Each element holds some of the marks ρ φ λ η ε κ, at most 3. A symbol removes its mark if there, or adds it if room remains.

In the rows, zero is written as 147.

Start here and follow the symbols in turn, left to right. Where do you end up?
Each answer is a row, close to the row of the element it stands for.
139	99	145	128	183	177	92	171	117	165	129	158	136	80	150	204	122	159	171	168	112	226	157	148	103	163	177	205	187	116	160	201	141	149	168	160	165	160	61	135	145	148	172	123	186	157	159	144	86	112	140	182	171	141	232	196	214	110	152	150	154	155	166	126	55	155	79	137	151	107	132	163	151	164	114	136	153	239	104	144	145	198	211	75	208	155	197	86	144	100	241	128	143	172	128	150	159	127	148	145	124	142	196	168	144	167	128	148	150	123	135	192	97	119	112	68	200	162	162	179	142	140	180	163	98	182	151	120	171	118	118	157	148	134	140	135	110	152	112	182	155	153	132	156	181	163
η: 156	109	167	176	188	173	94	202	172	146	156	159	131	116	132	179	84	93	195	112	137	160	147	140	139	135	182	200	143	120	110	175	133	148	92	166	77	102	136	118	124	131	159	111	149	134	170	152	118	147	156	146	131	92	198	196	178	181	177	149	170	146	143	156	114	118	167	140	135	134	130	153	140	208	123	127	115	197	168	144	118	146	205	132	120	160	136	142	152	125	182	179	146	120	103	181	144	143	166	150	99	118	237	178	132	121	192	201	172	196	116	155	172	153	165	72	133	181	123	198	124	134	204	169	119	184	168	100	172	112	102	199	192	96	166	96	76	133	163	131	198	138	165	157	184	220
166	136	171	184	179	96	104	171	151	158	170	120	113	136	140	153	169	109	206	95	178	131	183	173	131	170	213	176	177	135	154	156	195	115	128	136	119	111	131	170	189	134	162	94	139	124	125	166	125	88	170	171	170	153	130	174	240	190	178	158	141	213	137	105	153	126	121	81	178	171	138	141	171	195	118	176	90	165	188	164	179	191	152	140	139	189	154	104	92	150	158	143	97	115	108	122	129	183	151	103	139	120	207	124	172	146	97	191	173	169	95	152	100	118	108	91	174	153	144	177	175	125	92	129	60	152	187	187	187	102	94	166	131	159	105	140	128	139	142	183	140	130	129	145	168	142
λ: 184	172	160	196	147	127	162	176	162	124	138	195	128	155	154	128	130	165	182	118	135	126	166	185	143	162	151	167	155	149	202	90	142	122	111	234	129	103	145	226	167	155	146	162	160	142	164	210	173	100	172	127	121	126	144	142	172	157	158	168	206	122	141	175	176	141	152	150	179	179	173	155	94	185	147	110	146	100	240	144	155	107	203	193	196	172	114	208	146	134	143	215	145	108	162	114	113	159	85	143	103	165	204	203	183	104	175	208	125	138	165	122	154	122	107	147	203	169	148	176	172	186	86	196	154	157	134	118	152	144	104	134	182	141	177	150	100	93	164	205	84	151	188	132	107	198
128	81	154	130	166	151	130	133	177	169	187	152	152	149	178	148	108	176	132	133	66	187	162	98	165	167	169	139	113	94	158	136	134	150	176	196	157	173	107	147	117	165	105	103	179	155	184	155	161	142	162	154	174	97	219	172	119	128	141	117	126	122	140	132	95	131	139	118	153	147	147	145	148	164	135	131	186	203	93	132	105	135	188	43	150	131	122	148	170	86	259	105	148	125	185	149	168	114	143	138	120	168	178	192	113	203	182	125	174	193	123	139	211	171	182	108	190	179	133	164	145	123	243	172	123	180	161	117	190	224	161	120	144	118	143	161	46	159	102	173	134	160	122	180	183	154
η: 120	116	138	170	137	182	113	153	139	140	134	110	117	160	171	183	148	104	198	140	141	115	135	116	119	171	205	204	158	94	181	197	129	152	123	70	94	142	115	122	113	110	137	88	160	133	141	137	129	142	137	161	156	126	169	143	200	162	142	151	175	126	158	146	142	198	150	113	113	162	124	129	194	144	192	105	123	220	144	115	91	169	215	159	115	187	143	95	160	139	209	83	145	127	101	159	135	117	155	134	69	121	214	143	121	166	124	152	147	216	112	198	120	136	173	78	124	163	138	196	130	89	147	158	108	184	196	168	180	130	130	217	115	92	71	128	137	187	100	140	151	125	184	186	171	160
110	135	136	133	128	164	167	190	142	127	132	112	146	160	132	151	123	136	137	145	170	179	134	125	141	179	136	87	136	137	85	207	86	172	133	95	114	121	145	157	77	149	108	103	85	185	178	112	169	234	158	100	129	139	125	77	108	165	157	152	145	81	118	136	162	128	186	203	115	149	147	132	105	125	143	118	168	151	124	162	131	64	88	140	47	169	112	134	154	151	127	145	144	155	146	179	126	149	203	145	117	84	186	196	103	145	137	148	136	172	155	177	185	159	189	133	76	90	97	108	97	142	177	152	175	177	88	53	175	166	141	179	147	109	148	130	124	131	144	91	186	125	184	186	213	163
η: 137	120	85	96	142	167	165	113	141	180	136	167	165	138	129	148	166	199	148	199	137	220	175	115	110	166	133	77	147	129	105	195	89	192	185	127	201	193	127	146	101	169	97	132	132	192	159	92	135	183	114	170	187	152	130	120	132	109	133	120	121	99	142	143	141	148	139	171	113	106	137	154	169	130	135	174	157	158	86	158	140	146	106	118	139	189	196	121	164	138	175	75	149	155	165	153	115	101	179	166	167	173	130	184	169	193	117	111	146	137	145	218	129	159	175	153	90	58	164	134	120	103	194	151	104	141	107	120	171	188	179	149	122	208	101	174	158	144	100	128	168	140	131	173	228	147
123	102	148	138	205	159	128	129	157	131	165	101	153	133	160	112	191	151	142	150	120	164	158	109	136	177	131	150	155	133	133	164	167	145	168	203	155	168	146	163	156	178	153	98	177	154	158	139	135	91	153	155	222	144	163	179	184	137	136	113	96	131	180	113	110	130	131	120	160	153	173	124	164	136	143	157	161	192	142	175	154	208	153	90	204	136	201	154	134	150	247	55	110	134	232	163	154	101	165	119	161	153	168	148	106	203	99	92	160	153	146	94	83	179	179	75	164	171	132	206	216	141	183	164	109	129	193	161	128	172	156	121	111	127	147	141	109	169	89	139	147	168	125	172	143	104
ε: 92	115	180	142	174	170	132	136	185	165	179	179	110	163	182	131	148	134	76	102	97	140	120	166	185	189	92	129	127	179	157	130	133	155	212	165	134	164	181	124	147	143	139	158	165	164	178	127	151	140	191	138	143	140	177	180	119	100	139	140	128	172	154	166	114	142	154	140	137	142	196	136	177	138	157	106	160	166	138	143	150	178	98	46	191	100	119	210	152	169	227	166	157	157	226	159	168	124	174	119	132	190	94	132	107	189	184	100	136	182	171	90	193	169	183	138	172	213	124	141	160	156	217	118	143	155	154	193	134	125	162	89	133	120	151	135	132	189	104	150	157	183	112	173	120	136
154	191	179	134	132	163	153	134	133	165	131	130	180	156	194	125	181	188	124	140	135	112	156	169	167	151	125	162	120	127	236	134	180	139	211	204	197	174	182	102	201	151	110	220	188	143	150	198	130	96	133	148	133	173	154	166	131	103	138	162	151	195	154	160	146	188	143	148	177	183	159	157	146	104	156	139	179	127	146	130	138	163	132	125	229	146	159	213	151	161	216	154	153	145	216	97	193	161	82	143	156	194	80	114	183	203	155	141	134	78	118	130	134	146	108	191	209	178	189	188	173	149	171	161	190	146	138	219	109	143	184	87	141	174	162	136	220	178	157	177	80	165	150	108	71	110
λ: 134	98	193	133	152	184	125	153	165	141	181	156	174	135	176	122	160	113	110	114	83	169	144	150	177	191	143	124	148	156	181	100	165	174	182	159	173	190	205	125	178	157	109	163	143	180	138	128	146	122	164	153	197	146	175	170	86	107	161	121	116	183	124	127	98	161	162	148	149	150	165	135	129	123	177	146	170	160	125	150	139	187	139	51	200	136	137	151	126	179	232	134	128	138	183	128	163	97	139	100	147	171	126	141	147	167	186	51	125	151	173	73	180	162	155	160	190	247	108	130	144	139	260	125	148	175	156	188	136	144	127	109	119	90	162	131	97	207	118	146	134	207	102	185	149	122
107	142	160	135	157	137	145	128	154	163	136	145	167	154	121	77	139	176	144	161	107	183	170	142	189	187	154	59	162	166	108	135	112	190	147	166	196	140	157	182	119	180	108	119	123	224	130	116	195	202	182	124	175	140	149	153	86	130	148	143	130	78	150	150	141	105	124	168	115	99	208	113	157	118	121	109	163	141	168	154	164	111	96	114	128	167	183	166	154	148	129	95	87	140	174	135	159	160	171	123	175	162	103	158	144	143	125	41	141	142	166	128	168	197	214	145	134	98	146	77	138	146	205	128	136	139	109	111	208	190	181	129	127	165	199	177	103	128	110	137	189	173	95	174	206	131
η: 117	149	133	143	130	100	165	94	146	195	115	122	161	174	92	116	186	117	199	203	173	136	154	138	157	183	164	82	172	151	102	169	128	185	123	102	144	154	173	148	130	154	172	138	114	170	122	131	161	187	165	178	137	158	70	101	150	159	141	138	129	112	161	137	163	128	162	182	113	109	169	119	183	98	166	202	108	105	158	165	137	122	69	167	96	164	175	116	100	152	42	109	113	127	128	180	102	185	208	159	140	136	128	163	128	113	65	87	155	201	134	153	111	162	215	180	58	85	154	143	115	93	120	113	128	120	140	163	169	154	193	120	115	181	134	187	180	160	145	115	188	144	186	167	201	90
189	222	144	122	103	114	184	138	118	138	110	126	161	198	101	164	122	167	180	155	214	144	175	176	135	111	145	129	148	143	140	136	186	125	102	168	176	119	141	190	180	146	168	158	135	125	144	173	168	197	159	146	137	144	118	97	155	149	153	166	187	125	166	146	188	126	156	143	151	174	103	164	129	138	171	174	145	67	181	153	179	95	170	234	125	151	173	156	119	104	51	162	118	135	130	134	105	187	142	183	182	124	150	172	201	85	118	216	108	70	129	189	108	155	90	219	122	43	190	122	127	132	53	123	189	132	112	90	128	166	141	159	148	218	177	198	176	91	193	131	130	136	218	79	138	142
λ: 197	121	140	138	131	115	114	136	178	163	174	155	147	149	100	101	163	106	194	136	155	177	165	161	171	155	120	64	183	155	89	119	138	202	50	129	167	87	164	182	159	170	184	126	66	165	155	130	159	166	149	115	143	136	114	123	119	200	148	165	163	122	122	137	185	96	163	151	105	141	187	129	118	177	129	186	102	90	190	181	178	115	147	173	117	145	133	139	128	148	0	175	79	129	102	168	147	178	186	141	155	114	158	139	140	103	146	154	120	163	145	141	143	136	176	172	116	74	123	109	86	157	126	149	119	156	102	110	180	152	139	169	144	147	190	164	104	109	172	138	161	170	177	166	229	182
96	167	138	89	114	117	144	87	132	187	135	158	180	147	108	145	153	160	119	180	163	168	139	183	152	179	86	68	174	142	107	182	125	181	181	99	197	195	182	147	127	173	148	178	109	174	134	97	156	167	126	193	167	167	124	110	110	127	120	133	108	155	134	123	118	118	135	191	124	102	156	144	178	87	133	205	159	150	56	165	160	198	87	85	137	105	192	164	123	189	130	125	160	144	174	133	173	124	172	115	216	130	60	118	146	199	110	82	153	116	184	152	129	177	160	205	153	155	144	61	180	106	182	92	164	119	104	166	127	150	159	111	114	175	152	180	180	167	144	135	182	168	115	156	174	132
η: 100	146	143	145	106	120	141	131	136	162	158	145	172	172	84	123	118	110	121	141	178	159	161	144	210	160	110	78	164	162	102	147	132	186	150	88	134	139	227	137	152	197	112	177	63	145	158	113	140	175	165	127	130	153	92	106	76	195	128	186	110	126	123	170	140	118	150	150	131	133	167	114	151	124	146	110	131	70	175	161	135	105	81	153	97	144	120	158	122	191	84	201	144	167	132	154	160	140	201	136	170	118	91	132	137	121	158	91	149	173	168	105	190	168	195	198	107	182	128	62	98	149	161	91	178	128	103	109	165	133	121	123	171	107	130	180	138	156	127	74	164	152	138	165	164	141
150	231	141	152	101	170	167	131	158	153	137	174	144	163	129	131	143	158	132	184	203	132	102	118	166	94	152	169	115	195	168	122	156	134	140	86	177	130	171	151	157	140	145	192	144	148	138	155	145	190	164	140	82	177	94	104	128	172	162	168	137	162	143	187	198	158	139	155	140	150	126	125	131	105	195	194	146	126	139	173	160	163	84	218	151	130	160	179	140	162	37	199	187	168	169	157	185	140	131	171	159	180	103	149	196	94	125	157	135	144	141	136	138	145	102	270	136	107	184	103	139	152	101	96	196	101	116	135	127	127	176	166	147	211	141	161	254	147	182	132	122	111	182	109	113	122
κ ρ ρ: 154	193	166	190	135	161	178	169	163	117	199	154	142	149	182	110	134	169	118	136	147	107	127	142	212	146	113	146	113	158	191	82	167	154	146	129	106	98	233	121	170	127	118	187	120	111	155	212	191	140	192	111	140	148	165	154	68	168	127	157	160	150	142	185	198	142	193	154	166	187	148	139	107	140	202	122	159	106	174	134	154	106	121	160	120	147	87	185	162	192	127	211	205	132	188	154	182	176	112	164	124	173	130	130	159	110	232	191	121	156	163	114	218	139	133	189	194	230	150	179	146	166	164	130	181	125	187	187	127	84	143	105	187	90	178	121	140	155	163	128	102	157	127	141	57	179
128	128	163	135	129	156	139	144	123	121	139	110	130	165	176	219	114	85	196	144	125	142	134	123	109	152	190	213	155	122	188	201	145	128	139	104	121	129	106	125	131	90	159	91	174	116	150	149	148	152	107	195	127	100	161	153	198	162	125	149	148	137	171	114	117	172	161	123	149	174	130	132	173	120	160	129	157	191	130	160	126	172	181	142	123	171	122	124	141	166	248	79	155	141	121	178	138	153	153	141	82	161	168	129	113	148	183	174	193	192	151	192	139	111	148	83	103	169	120	202	107	134	151	183	112	158	200	154	169	154	164	189	129	100	92	123	137	216	107	118	168	91	147	131	149	140
λ ρ: 177	186	178	189	144	155	207	151	133	115	161	111	148	181	212	142	204	150	159	176	164	78	151	154	145	81	207	203	126	142	225	118	167	95	147	149	96	136	153	182	222	131	134	125	199	120	137	235	171	86	147	120	150	141	120	122	199	174	156	110	182	137	138	149	188	178	193	111	201	191	135	158	165	109	164	145	175	117	188	142	172	159	213	202	169	187	183	161	161	151	109	104	159	114	142	151	145	177	95	154	104	183	170	139	147	125	158	191	129	161	128	123	106	123	100	139	139	141	158	225	197	129	82	207	151	188	172	191	88	206	171	89	149	179	117	147	155	134	166	183	121	125	169	126	120	147
124	129	150	155	156	145	149	141	169	135	129	146	181	143	116	148	127	146	185	166	187	180	161	101	158	134	151	87	195	141	103	187	82	150	119	130	99	134	116	128	63	150	113	135	73	147	132	114	178	205	196	152	120	83	99	126	78	157	170	156	106	68	133	152	150	144	168	183	123	107	147	113	146	118	161	161	150	120	125	180	139	74	142	141	76	156	133	132	161	158	65	145	150	154	128	198	183	142	198	135	107	103	186	153	100	156	138	160	134	187	165	179	186	152	217	127	88	74	89	124	89	151	178	140	141	154	107	81	170	155	135	187	161	105	144	142	108	147	129	94	179	124	188	190	199	168
η: 131	123	133	85	168	120	142	124	157	226	121	143	179	143	152	172	149	142	163	188	157	220	149	141	117	210	121	66	178	145	88	205	115	174	152	102	197	185	123	122	115	183	156	126	135	164	123	113	149	189	118	177	174	145	161	125	162	114	151	138	126	108	162	130	132	179	100	207	98	106	140	135	150	128	115	179	192	187	66	177	150	131	133	132	111	140	207	120	149	132	147	94	114	154	129	155	155	111	175	162	167	160	144	198	138	186	84	81	171	127	144	206	141	162	179	129	123	50	182	105	117	92	165	119	132	132	132	119	187	193	166	151	86	141	132	171	154	143	158	113	187	147	153	161	184	138
82	122	118	118	149	159	110	116	118	174	148	129	150	134	156	192	164	130	124	144	132	157	134	113	126	186	124	197	116	183	162	194	155	134	219	137	160	215	119	123	116	132	119	150	161	144	179	125	79	153	91	169	159	148	155	205	142	128	165	122	121	192	140	101	87	236	135	129	172	164	142	157	199	115	141	140	169	229	86	134	128	206	147	48	177	115	142	136	159	137	271	125	204	190	163	128	166	93	165	123	146	176	99	117	116	205	180	109	159	166	153	134	165	184	166	123	140	183	150	132	159	131	201	124	136	167	197	212	188	121	160	132	149	141	129	150	175	204	119	133	165	165	126	109	136	140
η: 125	68	147	194	135	178	135	213	114	117	160	160	155	156	120	198	146	102	149	90	145	139	96	126	139	190	145	171	161	160	170	134	117	161	170	68	66	118	174	114	147	128	125	166	119	99	158	149	146	151	171	145	116	128	147	149	97	151	131	167	134	147	136	153	121	193	182	96	145	143	151	138	127	150	173	136	151	189	121	142	90	130	144	106	141	118	72	102	149	156	198	167	177	179	134	158	138	155	143	135	83	119	139	141	89	168	222	190	140	215	141	144	177	143	163	144	131	207	108	140	114	164	228	137	133	153	179	168	200	67	150	170	171	66	118	104	139	181	80	92	142	160	118	178	151	174
139	121	179	177	166	152	116	186	195	166	180	144	98	132	123	156	130	92	152	134	135	98	149	191	168	167	135	147	189	196	142	134	135	169	146	148	109	120	179	164	188	103	161	164	102	147	133	136	134	112	180	122	130	176	166	135	115	167	184	184	139	216	112	132	116	88	154	115	167	178	177	163	161	187	119	137	93	137	211	145	161	152	127	87	134	105	66	126	110	167	116	241	178	180	122	132	135	193	166	111	153	138	130	105	134	132	158	163	167	187	183	136	216	134	152	130	167	254	89	142	141	158	131	104	115	124	166	216	166	77	90	131	196	78	155	143	125	183	149	147	119	161	125	154	121	156
λ: 180	210	139	136	123	112	154	148	126	126	127	122	115	111	162	138	156	132	149	138	195	94	131	158	175	82	185	215	136	157	204	113	170	144	181	133	155	91	153	110	183	120	182	203	153	101	148	180	108	121	145	131	95	173	140	166	148	128	105	174	203	196	134	174	172	161	145	179	185	215	97	161	118	175	173	172	130	129	161	169	148	156	138	190	155	130	142	180	158	140	120	204	177	120	154	105	151	189	111	196	114	144	113	142	193	91	143	221	145	127	135	125	128	137	63	176	166	199	174	164	187	179	76	143	176	124	155	176	116	102	133	171	173	171	170	129	213	147	212	203	96	132	157	74	74	155
119	143	160	124	140	85	173	116	178	157	124	122	144	169	121	138	166	137	190	201	190	130	127	146	128	122	172	82	168	148	107	196	142	150	118	101	133	146	176	175	161	138	187	111	68	130	105	151	178	166	165	109	160	119	55	96	158	177	141	139	112	84	131	150	154	111	139	155	148	101	193	82	173	119	163	150	103	95	124	199	163	121	89	204	110	153	162	108	123	183	71	105	105	127	117	197	112	190	194	126	137	130	137	161	106	113	122	120	194	204	158	139	106	151	190	163	80	71	145	112	113	117	123	117	146	141	123	183	174	213	188	152	93	166	145	174	157	150	139	133	176	127	169	155	193	94
ρ λ ρ: 173	204	150	153	109	146	215	136	140	138	158	144	176	183	170	119	168	236	132	150	153	105	160	138	170	125	149	104	122	138	123	123	126	149	138	158	128	126	164	211	154	162	141	160	140	164	159	182	193	190	169	99	104	156	82	98	107	188	184	154	127	66	121	197	182	134	148	154	131	124	170	123	109	88	177	175	155	71	181	128	149	74	101	231	130	148	117	156	164	133	33	139	145	133	170	144	128	178	155	198	109	121	126	169	161	129	133	160	149	135	141	146	170	163	182	209	161	91	188	118	113	174	126	161	194	161	83	115	141	245	151	121	173	217	178	166	145	115	179	104	144	153	180	161	143	137
120	118	130	133	134	181	143	135	153	150	152	160	152	176	142	160	131	162	160	129	160	171	158	147	147	136	122	86	176	113	115	158	104	145	121	102	124	114	153	132	117	183	115	133	75	163	145	127	184	266	165	118	145	119	115	132	112	174	167	194	152	40	140	154	148	153	164	158	78	132	185	133	115	152	154	153	161	137	113	152	120	50	139	173	65	158	148	107	151	180	90	115	153	153	121	201	106	151	193	168	115	121	181	187	132	147	141	168	124	165	176	170	168	147	213	152	103	88	128	77	68	143	180	151	141	178	88	73	176	190	136	198	147	117	109	152	124	145	141	58	218	115	166	171	212	145
ε ρ η ε: 118	115	145	96	148	130	142	104	174	148	163	164	184	133	147	101	121	165	126	166	130	187	156	98	171	142	133	54	135	152	87	138	110	161	128	177	182	152	154	160	106	153	121	144	118	235	164	124	207	191	163	97	219	117	152	138	93	116	171	152	133	86	150	140	123	118	165	187	113	75	195	124	122	157	159	156	166	131	153	142	156	116	130	109	133	157	176	141	166	144	139	148	108	125	154	148	156	138	154	141	199	140	141	170	160	184	108	37	156	162	158	121	143	166	219	150	128	154	139	97	173	150	192	131	156	153	95	87	159	192	141	114	125	180	169	188	109	126	179	119	164	177	158	222	211	130
94	99	106	98	131	146	110	123	124	136	92	160	158	151	127	166	149	154	140	207	126	212	144	98	116	140	128	92	186	150	68	207	109	151	163	125	248	217	112	150	84	145	127	143	146	152	166	111	147	235	129	160	170	134	150	113	124	133	129	146	123	96	138	120	143	191	104	176	90	106	161	118	191	122	150	161	189	172	59	170	168	138	154	129	132	156	211	100	140	133	191	95	131	147	167	169	144	99	170	137	175	128	146	139	115	193	94	103	146	100	151	181	114	169	191	152	114	62	177	144	148	97	182	131	188	126	111	85	141	222	191	157	97	130	103	169	141	135	136	127	196	116	126	194	208	164
ρ ε η: 87	177	124	137	136	122	134	129	177	148	128	127	162	164	129	129	124	78	138	153	169	137	129	156	190	157	87	42	160	162	107	134	121	178	156	81	130	118	205	161	144	131	138	196	92	187	139	101	180	208	180	165	145	163	92	131	83	161	127	181	122	105	148	162	171	146	148	177	121	146	182	130	112	107	137	127	99	110	139	143	138	111	83	147	91	128	101	151	127	193	90	223	150	185	137	150	127	189	217	110	148	107	85	158	109	133	138	110	133	212	179	113	188	142	200	191	121	187	104	80	111	164	155	94	164	129	105	131	159	128	141	130	149	95	143	114	148	153	169	75	159	187	148	188	158	109
157	195	201	190	146	192	148	183	138	116	174	157	164	154	154	144	163	166	103	119	151	57	136	119	190	156	127	187	107	168	188	86	194	134	159	153	123	145	226	148	164	133	115	179	139	126	143	196	208	115	161	130	121	143	152	146	133	167	170	142	156	155	116	165	175	181	182	138	146	175	201	144	139	137	186	108	155	93	171	121	138	129	134	162	136	190	70	162	191	165	124	174	194	166	178	167	200	162	141	139	140	153	154	130	163	111	230	151	140	131	156	116	216	138	109	194	165	256	116	181	151	213	132	165	169	138	174	166	109	121	138	111	186	125	207	103	144	138	148	135	84	159	130	150	96	134
λ ε λ κ: 148	202	131	160	108	129	205	92	170	120	140	186	159	153	151	96	153	205	181	166	133	133	178	127	139	103	148	106	140	165	157	115	150	146	128	154	143	146	166	211	166	164	141	140	120	159	150	151	199	142	199	122	144	122	88	112	86	135	143	184	145	58	127	172	204	130	202	182	133	128	157	121	107	135	162	142	169	78	159	144	109	75	146	216	114	172	141	192	147	121	23	121	141	145	164	179	122	201	120	194	162	141	144	142	191	115	116	141	109	130	147	129	157	158	160	191	97	80	177	133	136	161	144	147	181	163	114	79	109	166	152	136	161	191	170	166	135	123	191	116	142	157	152	140	130	132
173	125	177	173	178	143	114	204	156	153	168	164	118	131	114	173	135	109	187	99	149	165	129	138	121	163	176	166	185	121	139	166	117	158	97	166	109	88	104	141	135	127	177	127	135	148	151	108	172	154	150	124	152	91	189	173	190	154	200	168	191	128	131	132	107	134	153	120	136	170	131	146	135	190	114	113	148	196	164	168	153	162	162	128	103	146	120	107	141	140	180	151	160	188	105	170	116	178	186	128	103	116	216	176	132	167	175	206	142	175	136	142	211	121	157	58	128	180	123	204	139	153	181	180	64	227	150	117	211	99	140	212	178	90	141	137	64	136	143	151	198	130	149	158	183	190
η φ: 136	57	145	163	169	201	144	155	141	125	156	138	149	124	191	176	104	146	119	145	96	178	160	127	144	218	119	122	131	108	138	139	111	166	147	151	146	145	112	142	127	155	109	92	185	210	136	113	155	173	134	170	191	91	222	153	134	126	155	126	109	112	160	151	93	130	117	133	145	139	183	140	179	157	126	69	174	225	135	150	142	173	187	76	155	192	158	111	169	126	199	104	145	160	174	168	149	98	148	123	99	200	180	162	86	185	174	143	172	165	132	147	177	168	208	54	177	180	136	195	149	156	252	145	141	177	194	90	180	152	159	129	138	87	143	175	64	156	89	160	169	166	51	190	189	180
171	133	165	162	131	90	95	176	201	167	174	138	145	167	90	110	127	135	170	143	176	161	170	155	173	157	153	44	196	154	79	140	142	174	84	133	154	154	153	164	116	182	192	104	50	173	139	105	146	177	168	132	167	130	142	89	139	157	164	163	163	116	145	138	137	82	162	148	108	129	195	118	150	170	126	160	96	105	176	188	165	120	100	149	82	159	142	141	108	149	77	170	114	143	108	146	118	235	190	147	129	113	151	157	129	106	82	110	123	191	176	128	158	142	158	156	100	96	99	94	127	146	115	127	133	136	104	103	215	123	134	171	145	143	186	173	119	98	151	104	184	110	201	157	228	163
λ κ φ λ: 137	104	196	181	161	179	130	164	197	121	176	122	128	149	171	148	177	132	164	97	110	109	191	123	169	158	190	152	133	137	142	76	128	181	82	155	43	120	192	183	163	170	167	72	130	119	111	144	194	112	180	145	212	115	136	123	153	158	172	151	129	134	132	111	131	114	157	131	149	191	199	134	97	175	139	120	122	107	219	162	172	160	158	113	112	186	122	148	125	165	146	164	115	126	131	177	127	142	158	106	70	137	211	137	92	132	149	136	124	210	160	143	192	154	172	69	176	227	95	201	159	163	177	194	132	214	165	182	156	176	174	105	159	93	160	113	77	150	128	130	138	156	135	197	163	112
98	143	152	145	121	166	143	170	144	149	197	128	130	177	108	101	151	98	108	194	170	117	141	119	190	157	88	71	141	134	123	137	138	193	133	80	136	115	216	147	162	183	155	183	81	177	124	134	188	198	166	111	131	191	77	138	53	141	130	174	131	132	100	145	193	163	162	176	136	136	219	128	169	121	176	157	113	111	111	170	165	97	86	126	77	162	96	164	151	200	70	194	167	143	109	160	186	155	199	114	183	133	106	140	104	141	181	119	151	195	187	162	181	185	222	174	104	138	100	70	102	184	178	72	158	146	89	168	155	130	139	150	139	115	158	132	158	159	147	114	159	189	139	183	171	141
λ λ φ: 126	158	125	97	112	79	112	161	163	194	131	132	139	132	65	160	137	83	182	138	214	163	126	147	139	137	112	99	204	170	93	159	130	195	137	74	184	137	203	146	168	151	169	163	89	135	170	125	107	136	176	128	166	174	89	105	122	163	154	158	133	224	154	149	180	123	123	157	173	144	136	143	206	164	117	189	81	162	129	196	143	162	93	156	89	134	158	135	87	156	52	191	164	184	112	139	134	181	224	119	179	99	99	134	129	111	116	145	157	147	170	155	99	173	139	199	115	155	153	74	109	163	64	90	166	117	118	201	118	104	150	162	128	166	132	150	182	120	159	99	166	129	171	136	168	160
100	144	120	146	156	156	138	108	175	174	110	95	173	178	105	171	168	100	183	162	209	146	96	148	155	151	177	81	177	179	151	172	142	152	79	108	155	157	196	172	131	160	139	128	120	148	142	108	160	180	187	159	163	169	68	102	174	162	155	117	110	86	125	128	185	144	136	179	102	144	158	101	169	128	169	163	116	113	154	169	149	132	117	190	87	165	191	134	120	177	63	135	114	135	77	227	142	192	198	140	175	118	143	160	92	139	101	72	147	192	132	164	82	182	194	155	82	58	114	156	124	107	117	138	100	158	143	161	168	150	191	164	106	210	137	168	183	140	185	106	159	106	199	147	225	118
η: 129	110	140	105	161	133	150	98	155	165	178	136	173	157	138	93	129	190	139	147	119	196	178	123	172	132	98	53	179	178	101	116	148	176	148	159	171	170	150	158	132	171	111	111	155	191	145	111	182	155	133	128	189	111	139	162	82	148	166	146	143	95	149	154	156	130	137	161	115	89	178	145	172	164	117	182	163	125	137	161	151	140	110	115	127	160	188	161	156	159	145	153	96	155	197	155	135	124	170	146	213	152	163	181	112	175	114	46	136	165	161	121	152	163	191	131	118	100	135	142	174	148	208	134	130	137	77	98	145	209	168	99	129	176	187	189	101	120	153	114	175	184	174	198	215	150
134	135	119	150	172	162	89	186	110	143	160	165	83	107	114	210	159	65	127	129	162	136	135	150	99	135	163	199	185	150	150	209	127	156	154	73	74	150	143	111	163	118	153	142	187	88	129	123	89	145	84	171	124	155	194	187	221	164	141	166	170	225	118	148	106	168	128	136	182	164	115	147	181	198	123	124	119	221	116	167	121	167	178	128	153	126	116	95	109	164	193	173	197	178	106	141	162	140	179	127	167	100	158	134	126	143	167	228	123	159	128	185	144	153	126	147	134	201	98	134	110	145	127	129	138	126	183	214	182	36	109	175	166	90	128	108	185	181	124	203	139	120	148	120	117	208
ε φ φ ε: 110	101	121	144	158	189	74	181	118	143	189	152	81	147	122	233	118	65	176	156	173	127	120	182	122	160	173	224	184	143	129	191	165	132	127	58	110	134	154	83	152	124	151	168	158	101	150	148	99	130	151	172	106	151	151	152	187	170	153	177	149	224	166	137	177	165	97	115	159	162	131	141	180	152	166	157	94	201	129	136	107	178	154	133	156	92	100	100	146	135	194	176	196	166	77	137	148	157	147	126	126	127	152	124	132	124	169	196	156	171	131	174	156	116	114	106	103	195	177	175	126	154	136	97	113	146	174	160	156	63	111	168	161	91	141	120	182	170	147	175	122	144	133	138	115	155
